Here is a tiny trained network, its code and every weight. The questions are about switching its units off for an input and a target symbol, where a switched-off unit gives its printed mean instead of its output.

import numpy as np


def w(rows, s, z=0):
    codes = np.array(rows[::2]) - 128.0
    scale = np.full(codes.shape[1], s)
    scale[-1] = z or s
    return codes * scale


def norm(h):
    return h / np.sqrt((h * h).mean(-1, keepdims=True) + 1e-5)


def f(y):
    return y / 2 * (1 + np.tanh(0.7978845608 * (y + 0.044715 * y**3)))


def softmax(a):
    e = np.exp(a - a.max(-1, keepdims=True))
    return e / e.sum(-1, keepdims=True)


def log_softmax(a):
    a = a - a.max(-1, keepdims=True)
    return a - np.log(np.exp(a).sum(-1, keepdims=True))


def net(x, mask):
    ids = ['ΓΘβδηλμξσφω'.index(c) for c in x.split()]
    T = len(ids)
    res = E[ids] + P[:T]
    r = norm(res)
    for j in range(2):
        rows = slice(3 * j, 3 * j + 3)
        q, k, v = (r @ M[0][rows].T for M in (Q, K, V))
        z = softmax(np.where(np.tri(T) > 0, q @ k.T / 3**0.5, -1e9)) @ v
        o = O[0][rows]
        res = res + np.where(mask[j], z, o[:, -1]) @ o[:, :-1]
    y = f(norm(res) @ A[0][:, :-1].T + A[0][:, -1])
    res = res + np.where(mask[2:14], y, B[0][:, -1]) @ B[0][:, :-1]
    return log_softmax(norm(res)[-1] @ U[:, :-1].T + U[:, -1])


Q, K, V, O, A, B = {}, {}, {}, {}, {}, {}
E = w([
[142,93,120,144,76],'Γ',
[200,153,69,188,82],'Θ',
[186,109,148,200,78],'β',
[247,88,177,195,103],'δ',
[229,52,131,149,108],'η',
[254,111,135,138,100],'λ',
[215,105,87,128,31],'μ',
[175,109,124,171,210],'ξ',
[146,82,104,124,139],'σ',
[170,109,44,167,132],'φ',
[221,66,127,100,103],'ω',
],0.0087)
P = w([
[111,102,131,141,132],'0',
[199,134,35,172,69],'1',
[66,185,156,110,139],'2',
[196,134,38,167,67],'3',
[251,199,70,34,111],'4',
[58,156,124,114,146],'5',
],0.015)
Q[0] = w([
[122,127,185,191,55],'H1',
[127,85,140,253,99],'H1',
[150,53,56,116,129],'H1',
[186,46,212,180,148],'H2',
[93,24,94,149,136],'H2',
[118,147,176,77,184],'H2',
],0.016)
K[0] = w([
[178,80,94,154,130],'H1',
[169,68,115,187,128],'H1',
[67,60,167,143,183],'H1',
[181,101,174,147,141],'H2',
[132,3,73,103,128],'H2',
[182,229,105,23,143],'H2',
],0.014)
V[0] = w([
[184,86,186,125,196],'H1',
[200,143,82,90,125],'H1',
[107,43,90,69,185],'H1',
[124,119,121,5,34],'H2',
[231,168,121,62,144],'H2',
[146,157,155,95,234],'H2',
],0.012)
O[0] = w([
[150,103,47,82,182,106],'H1',
[131,33,178,78,73,148],'H1',
[162,135,140,1,144,79],'H1',
[50,94,129,14,27,125],'H2',
[110,37,67,186,86,26],'H2',
[168,28,74,105,189,4],'H2',
],0.0088,0.0046)
A[0] = w([
[25,48,224,94,176,85],'N1',
[60,150,140,135,63,113],'N2',
[161,207,122,25,176,2],'N3',
[212,165,118,155,227,152],'N4',
[163,83,99,150,168,80],'N5',
[87,212,164,165,151,127],'N6',
[109,50,78,209,131,118],'N7',
[197,164,103,154,89,103],'N8',
[10,117,128,114,183,143],'N9',
[37,83,146,175,100,93],'N10',
[193,148,82,157,101,81],'N11',
[174,80,187,113,78,141],'N12',
],0.013,0.0088)
B[0] = w([
[181,176,207,179,214,155],'N1',
[76,83,145,132,171,187],'N2',
[223,1,224,208,154,171],'N3',
[33,143,126,124,95,254],'N4',
[92,92,81,105,109,145],'N5',
[196,97,52,64,101,229],'N6',
[158,101,246,156,72,198],'N7',
[72,100,192,72,187,215],'N8',
[89,139,59,213,232,146],'N9',
[161,111,75,14,171,164],'N10',
[97,60,153,107,161,187],'N11',
[114,203,57,117,133,177],'N12',
],0.0092,0.0078)
U = w([
[206,209,152,93,56,102],'Γ',
[141,161,189,244,90,132],'Θ',
[114,201,54,210,113,255],'β',
[41,94,140,228,156,147],'δ',
[57,70,80,72,148,73],'η',
[154,47,138,162,53,212],'λ',
[30,142,127,123,10,31],'μ',
[161,120,61,164,214,254],'ξ',
[200,90,190,111,189,78],'σ',
[38,168,203,108,177,48],'φ',
[177,111,50,66,93,136],'ω',
],0.011,0.0031)

Each question gives the input, a string of symbols that net reads in full, and the target symbol t.
The units are the heads (3 rows each of Q, K, V and O) and the neurons (one row each of A and B). Each row of codes is followed by its name. A weight is (code - 128) times the scale printed after its matrix; where a second scale follows, it is the last column's (O, A, B and U).
mask holds one flag per unit, heads first, then neurons. A switched-off unit (its flag False) gives its mean, the last column of its rows in O or B, instead of its output. The means were averaged over made-up inputs and are rounded, as every weight is.
A unit's drop is (log p(t) with every unit on - log p(t) with that unit switched off) / (log p(t) with every unit on - log p(t) with every unit switched off).
The circuit of an input: a set's keep is (log p(t) with only the set's units on - log p(t) with every unit switched off) / (log p(t) with every unit on - log p(t) with every unit switched off). Starting from the 12 units with the biggest drops (on a tie, the unit counted first), units are removed one at a time, each time the one whose removal leaves the highest keep (on an exact tie, the one counted first), for as long as the keep stays at least 0.8.
units of the circuit, in order: the units of the circuit, biggest drop first
most important unit: the unit with the biggest drop
top k neurons: the k neurons with the biggest drops, biggest first
heads that matter: for each layer, one digit per head in row order, 1 if its drop is at least 0.15 and else 0, layers parted by /
input φ μ λ σ, target φ: heads that matter	01
input δ Γ η Γ Γ, target η: most important unit	H1
input η λ λ β Γ, target λ: heads that matter	11
input φ δ δ φ Γ, target δ: heads that matter	11
input ω Γ Θ, target ω: top 3 neurons	[N6, N10, N4]
input σ δ Θ ξ η, target Θ: heads that matter	10
input Γ ω λ φ ξ, target λ: heads that matter	11
input σ Γ λ ξ, target σ: units of the circuit, in order	[H1, N3]
input φ λ η β, target φ: units of the circuit, in order	[N8, H1, N4, H2]
input β Γ β Γ φ, target β: heads that matter	10
input μ μ Γ φ λ Θ, target ω: heads that matter	00
input ω λ λ Γ λ δ, target Θ: units of the circuit, in order	[H1, N8, N1]
input φ φ φ Γ Θ, target φ: heads that matter	11
input μ Γ Θ η, target μ: units of the circuit, in order	[H2]
input Γ Γ σ Γ Γ β, target Γ: top 3 neurons	[N6, N4, N8]
input Γ σ ω φ, target Γ: heads that matter	01
input δ ξ ξ, target δ: units of the circuit, in order	[H2, N4, N6, N10]
input φ Γ λ Γ σ, target λ: heads that matter	11
input λ σ Θ Γ ξ ω, target η: units of the circuit, in order	[H2, N9]
input δ Γ Γ Θ μ λ, target λ: heads that matter	01
input σ λ β φ δ, target β: heads that matter	10
input Γ μ Γ Γ δ λ, target λ: most important unit	H2
input φ β ω Γ, target φ: heads that matter	01
input φ σ φ λ φ σ, target ξ: top 2 neurons	[N9, N6]
input σ λ ω β, target σ: units of the circuit, in order	[H1, N3]
input μ Γ λ Γ μ, target λ: units of the circuit, in order	[H2, H1]
